In the rows, 128 means zero.
Each row is followed by its class.
[115 100 145  96 123 148  96 139 204 112 120 111 136 108 156 119 152 103
 144 112  92 161 128  90 123 108 124 136 136  99 128 109 132  97 148 181
 164 128] | J408
[168 114 138  74 181 157  91  69 229  79 139 131 113 121 189 148 224 143
 150 142 128  50 193  42 140 112 134 131 182 139  89 183 122 124 132 203
 130  94] | J596
[120 150 138  96 116 133 115 108 141 115 150 122 118 120 184 130 144 122
 124 127 148  67 159 115 155 133 133 140 131 138 110 121 137 119 129 130
 116 123] | J384
[158 154 121 133 132 112 129 111 102 138 146 131  99 134 165 152 134 133
 101 140 163  82 163 133 172 158 139 134 125 145 112 156 123 174 118 104
  90 114] | J599
[173 136 110 135 156 125 140 137 117 159 112 134 112 114 124 141  85 128
 128 146 130 113 153 151 147 165 110 132 113 141 144 147 111 150 105  99
 121 129] | J913
[ 65 133 159  74  70 126 122 135 187 104 166 134 137 112 185 117 133 120
 111 112 132 116 175  83 144 111 106 141 138 109 104 104 190  83 133 133
 115 133] | J49
[153 167 124 139 145 118 138 200  84 150 125 150 145 134 133 126  80 121
 112 116 127 167 112 173 143 151 124 150  99 119 163 125 139 150  68  91
  95 142] | J408
[176 111 112 106 178 160 106  69 167 113 104  83  99  94 165 154 176 143
 161 134 114  70 107 118 121 156 154 115 154 143 121 176  80 136 168 147
 147  98] | J384
[ 85 116 178  84  99 138 108 145 191  94 146 140 137 113 190  99 108  90
 154 129  92 112 158  96 146 110  82 137 115 121 125  80 151  78 121 161
 161 141] | J384
[ 95 118 164 132  81 123 119 167 131 132 136 144 142 128 140 104  54 121
 132 154 111 168 161 152 147 136  95 136  96 126 141  96 153 121 118 126
 127 140] | J596
[178 122 120 119 202 134 141  70 150  98 113 115  86 107 130 172 184 124
 134 132 145  54 126  94 135 170 139 102 160 153 105 211  81 164 142 150
 133 122] | J599
[141 135 115 153 103 106 151 170  74 154 116 139 141 117 100 109  66 117
 107 150 128 135 134 168 156 173 115 129  94 146 150 118 122 134 106  81
 122 139] | J262
[106 115 123 126  92 133 116 119 140 138 113 118 130 107 125 123 118 122
 123 116 107 154 117 125 115 148 135 123 118 127 115 113 129 102 153 124
 141 135] | J262
[111 103 143  77 109 138 112 143 204  91 147 159 121 143 158 105 167  81
 122 121  78 151 131  87 117  75  90 152 138 100 106  64 138  74  91 204
 159 142] | J408
[126 174 117 173 107 111 149 187  16 179 119 166 152 147 112 124  22 160
 105 135 126 205 119 225 140 178 130 135  86 133 161 119 153 189  89  59
  57 149] | J596
[144 111  83 137 120 128 143 134  82 154 125 140 112 130 105 140 117 137
  96 132 112 135 110 185 117 140 134 125 119 135 125 108 108 113  90 110
 127 138] | J294
[175 146 125 124 137 138 131 124  93 181 119  91 120 115 195 130 135 147
 127 143 115  75 124 140 109 168 136 145 128 152 152 140 119 148 107  97
  98 104] | J384
[113 133 172  70  97 143 101 111 216  92 172 155 132 121 201 119 199 119
 122 127 144  76 207  65 150 110 127 150 140 115  83 119 156 100 115 177
 116 121] | J806
[ 95 135 166 106  83 129 104 185 150 172 150 119 162 135 194  93 121 103
 114 113 101 152 155  97 112 106  94 164 119 110 143  71 178  86  85 137
 115 130] | J408
[156 131  97 140 116 134 118 144  97 204 117  91 132 113 182 139 123 153
 120 160 117 113 137 142 115 150 121 146 125 158 161 138 149 139 117  94
 103 103] | J455
[141 128  93 134 139 139 127 101 119 175  94 109 112 101 126 143 111 144
 127 123 122 141 133 145 107 172 140 124 134 127 131 146 112 134 156 114
 119 125] | J913
[195 117  82 139 166 134 136  93  98 127 111 137  97 138  98 143 148 154
 115 173 122 130 106 166 115 144 140 128 137 159 118 160  87 167 108 133
 111 117] | J596
[ 43 119 170  76  85 133 127 112 217 108 149 149 138 118 167 108 127  81
 139  81  99 133 182  53 117 119  66 127 144  94  98  74 172  61 143 182
 149 170] | J913
[152 125 151  94 148 143  98 149 191 151 141 105 132 123 200 117 180 116
 132 127 110  94 147  71 107 117 114 156 144 126 136 128 139  94  83 152
 125 105] | J408
[171 151 103  94 177 138 124  85 165 134 137 139  93 116 166 156 175 143
 117 133 160  45 185  89 148 145 135 140 161 138 104 170 120 139 121 138
 114 111] | J913
[129 159 118 143 115 116 140 179  84 150 136 163 152 142 136 112  98 135
 110 115 122 174 125 161 137 148 113 133  99 134 133 105 151 134  73  85
  87 142] | J262
[123 150 162 126  93 120 131 139  84 151 144 144 111 129 169 135  95 128
  93 150 148 110 148 140 141 148 135 147 114 141 124 108 142 136 103 107
 103 144] | J21
[138 150 116 149 125 114 147 160  78 179 111 151 123 117 114 130  44 121
 114 146 123 142 149 180 143 170 103 136 102 128 153 116 128 141 114  84
 113 141] | J913
[108 109 162 105  73 147 109 118 186 132 132 119 140  98 167 124 145 118
 131 120  97 152 151 118 110 144 131 139 123 104 108 109 142 103 158 152
 132 125] | J806
[ 96  91 147  77  93 148 106 117 213  90 153 158 127 143 164 102 155 115
 136 134  76 163 149  97 104  81  87 130 141 117  87  78 152  85 111 206
 149 135] | J596
[191 151  83 136 188 127 163 151  86 135 118 119 128 113 115 148 127 169
 117 139 152 117 102 168 131 165 145 119 129 152 155 204 122 169  92  61
  86 114] | J49
[124 133 144  84 119 129 105 104 184  97 158 142 124 128 177 122 193 120
 119 124 150  64 175  65 156 113 122 131 146 135  90 129 140 101 123 151
 132 125] | J262
[ 90 152 155 103  87 120 109 128 156 116 170 149 119 133 202 118 130 108
 108 119 140 126 185  91 160 121 113 135 126 121 100 105 165 126 118 142
 107 138] | J599
[167 134 116 106 153 129 118  96 147 107 141 131 111 132 151 139 197 140
 113 138 165  50 162  89 161 138 143 129 146 150 102 161 113 136 116 132
 122 109] | J262
[163 112 121 135 128 147 126 105 133 137 111 112 123 100 120 147 154 150
 128 145 128 121 136 142 118 166 168 133 126 125 120 167 100 145 158 127
 128 101] | J806
[244 121  86 164 190 134 164  96  48 152  99 142  65 131  96 165 134 160
  99 195 135 105  80 186 119 167 162 133 130 177 132 175  56 178  91  95
 120 117] | J21
[153 164 105 145 112 119 142 140  57 234 112 115 131 122 156 127  77 152
  96 129 123 125 147 157 101 179 121 158 120 139 158 120 144 147  93  66
  75 121] | J913
[ 33 127 133 129  71 126 130 157 118 133 127 130 143 110 124 135  64  97
 122 117 116 154 136 137 135 145  97 121 106 115 138  91 175 100 171 130
 140 167] | J455
[108 131 137  89 134 145  94 163 201 117 142 148 144 128 209 133 141 118
 155 122  93 146 147 104 133  98  90 128 125 129 130 101 180  94  93 153
 120 133] | J455
[141 117  97 151 126 126 127 127  76 167  99 101 118  93  98 155  95 147
 113 127 131 135 112 184 124 178 169 117 119 135 147 153  97 125 139  87
 129 132] | J294
[116 136 127 153 132 116 159 127  75 135 116 132 115 119 105 146  95 116
 107 126 140 131 127 142 143 179 129 113 116 134 128 155 118 172 143 113
 120 152] | J599
[ 94 119 156  58  95 140 107 118 230  90 169 120 131 108 200 119 173 121
 124 117 125  94 180  58 140 100 107 133 157 116 100 126 176  83 131 151
 131 122] | J49
[104 104 127 112 101 138 125 121 156 125 115  92 134  94 130 135 120 133
 127 119 107 166 115 118 103 140 132 118 131 120 130 141 145 102 163 110
 137 128] | J49
[171 114  91  99 152 140 125  85 166 135 121 147 101 132 142 131 171 124
 124 137  92 115 138 109 103 115 101 139 158 133 104 119 107 115  99 160
 135 125] | J913
[169 141 141  93 132 141 111  98 171 112 153 137 113 116 180 143 204 134
 109 151 152  50 190  87 146 145 154 150 148 132 100 160 123 140 115 149
 105 104] | J806
[ 96 127 184 117  65 126 124 177 164 122 153 169 155 114 162  99  89  99
 128 139 102 156 176 131 144 124  93 153  91 103 127  83 163  95 114 134
 130 139] | J806
[175 175  88 138 169 124 150 145  74 183 110 153 126 126 135 141  80 156
 113 118 132 144 130 181 134 182 122 133 120 141 150 142 131 168  78  72
  74 134] | J913
[225 176  59 167 204 125 161 132  29 191  93 133 109 132  91 168  87 177
 109 140 148 123 109 203 132 194 154 123 122 156 158 181  93 213  88  52
  70 116] | J913
[120  79 132  88 139 158  89  94 223 113 124 106 116  84 165 150 176 127
 148 111  95 115 141  80 107 125 141 109 153 126 107 138 115  67 144 168
 173 123] | J294
[118 149 123 125  96 115 145 134  85 144 135 112 125 112 124 138 105 146
  92 134 163 113 141 144 144 156 141 134 125 135 131 151 150 142 130  71
  91 132] | J49
[137 134 147 119 109 127 110 128 141 174 148 111 122 128 217 114 145 131
 117 136 114 120 150 103 111 137 108 144 131 140 130 123 148 136  96 119
 100 111] | J599
[104 126 170 106  92 138 145 120 169 115 134 146 135 104 138 129 144  98
 120 117 108 116 159 102 124 163 124 133 131 107 106 123 142 118 147 156
 124 149] | J806
[172 119 150  85 159 143  95 135 204 136 140 101 127 123 203 120 206 111
 136 130 111  83 146  61 107 119 117 150 153 128 137 145 126 104  82 157
 131 108] | J408
[124 110 152  86 103 137  97 116 203 132 156 124 139 130 205 101 201 127
 134 121 104  92 163  48 106 100  97 146 148 136 100 107 149  78  92 159
 133 111] | J262
[ 89 115 162 109  74 128 103 155 142 180 151 114 153 119 196 114 128 127
 115 111 105 118 167 104 103 115 106 146 123 126 131  85 168  67  83 118
 120 136] | J294
[ 90 107 167  64 111 149  80 105 252  95 173 137 146 130 221  88 220 118
 148 104  97  93 167   4 107  64  75 144 160 124  86  92 166  54 101 197
 151 123] | J262
[106 128 143 120  80 127 125 144 121 175 141 117 144 135 178  98 145 130
 107 120 114 116 145 109 103 133  98 151 122 132 123  86 159  93  97 123
 107 121] | J262
[132 149 118 163 132 105 168 127  43 149 109 137 108 119  96 154  77 123
 101 131 147 124 115 170 148 197 141 117 110 139 138 165 109 186 142  86
 105 148] | J599
[104 163 130  99 117 133 126 158 155 159 140 167 139 130 185 111  89 129
 125  94 103 169 159 133 126 139  91 141 121 113 128  80 175 111  79 122
  90 148] | J913
[136 137 151 130 117 132 155 119 111 127 122 134 127 103 106 148 127 123
 112 128 136 104 141 135 129 189 142 127 125 125 119 158 115 156 141 126
 112 142] | J806
[175 122 125 106 201 135 136 111 162  91 108 113 108 102 110 161 172  98
 130 125 133  69 117  81 130 167 137 123 155 133 135 189  85 133 126 156
 153 133] | J408
[101 138 183 137  49 122 132 172  78 202 146 118 140 132 198 100  68 129
  99 141 108 154 133 137  86 136 105 158 102 134 151  69 168 108  87  93
 105 143] | J21
[129 105 138  91 133 147  94 130 209 109 115 107 128 106 151 128 158 100
 137 112  97 146 131  92 126 116 134 142 142 104 126 121 126  94 141 176
 165 123] | J408
[162 157  80 154 155 123 136 168  63 169 108 131 135 127 138 151  87 158
 126 146 137 141 111 196 150 163 133 130 105 154 170 149 141 166 102  72
  86 121] | J455
[124 135 172 130  82 129 123 154 105 193 148 115 128 129 208 111 105 132
 105 149 115 130 133 124  88 137 111 157 115 140 143  90 158 109  86 100
 104 131] | J21
[140 133 122  98 137 131 134 113 153 113 142 104 116 111 152 145 164 139
 107 136 158  69 157 101 149 140 138 129 148 136 118 167 145 131 131 111
 107 114] | J49
[103 124 198  70 114 142 105 150 221  93 172 165 125 129 230 110 132 118
 151 113 101 142 142  84 122  98  90 131 127 123 106  81 165  72  71 167
 132 144] | J21
[192 110  72 129 206 141 137  74 137 129  90 105  92  94 106 190 173 144
 141 154 142  36 107 122 146 168 150 111 152 172 131 225  89 161 160 119
 142 121] | J455
[162 137 106 166 126 111 157 159  55 157 108 141 129 119  90 119  70 132
 105 156 138 125 125 173 159 172 122 131  92 153 152 136 111 149 107  74
 120 135] | J262
[166  88  77 102 157 149 112  96 183 111 122 123 101 128 149 149 191 129
 139 158  95 107 115 115 121 102 107 125 149 152 113 131 114 111 117 170
 154 113] | J455
[ 57 130 150 125  66 118 166 149 105 127 133 119 146 110  96 121  67 113
 103 105 123 160 126 125 123 157 111 115 121 111 138 118 168 114 155  91
 125 166] | J49
[163 140 139 106 176 142 123 138 163 111 133 147 134 132 174 133 140 149
 146 133 111 132 141 117 124 142 118 125 138 141 134 151 139 144  86 142
  98 118] | J596
[101  95 129 125 117 139 108 126 152 142 119 108 124  92 134 146 120 135
 131 115 117 146 134 141 122 148 140 119 122 125 124 126 123  83 137 124
 150 133] | J294
[172 114 127  95 165 143 116 115 205 129 123 143 110 108 169 130 134 116
 150 142 101  86 170  92 140 123  91 133 140 129 125 144 118 116 113 149
 155 125] | J913
[175  95 115 115 192 149 105  71 188 101 109 102  91 104 163 156 203 131
 152 143 118 103 130  83 120 141 140 108 156 143 107 188  85 140 151 172
 147  98] | J599
[ 68 119 133 138  47 121 121 144 111 148 121 117 146 117 119 104  85 116
 116 106 105 186 118 146 118 150 122 128 105 110 125  79 145 103 156 116
 133 147] | J262
[177 121  59 165 144 122 149 127  44 169 116 132 105 122  78 151 106 151
  87 151 132 133  97 205 125 157 147 127 113 158 136 137  89 136  86  74
 115 134] | J294
[ 33  85 164  81  63 149  72 133 246 106 138 118 146 110 194 114 143  95
 165 115  75 171 157  71 115  76  90 127 131 103 111  65 185  43 172 196
 171 136] | J455
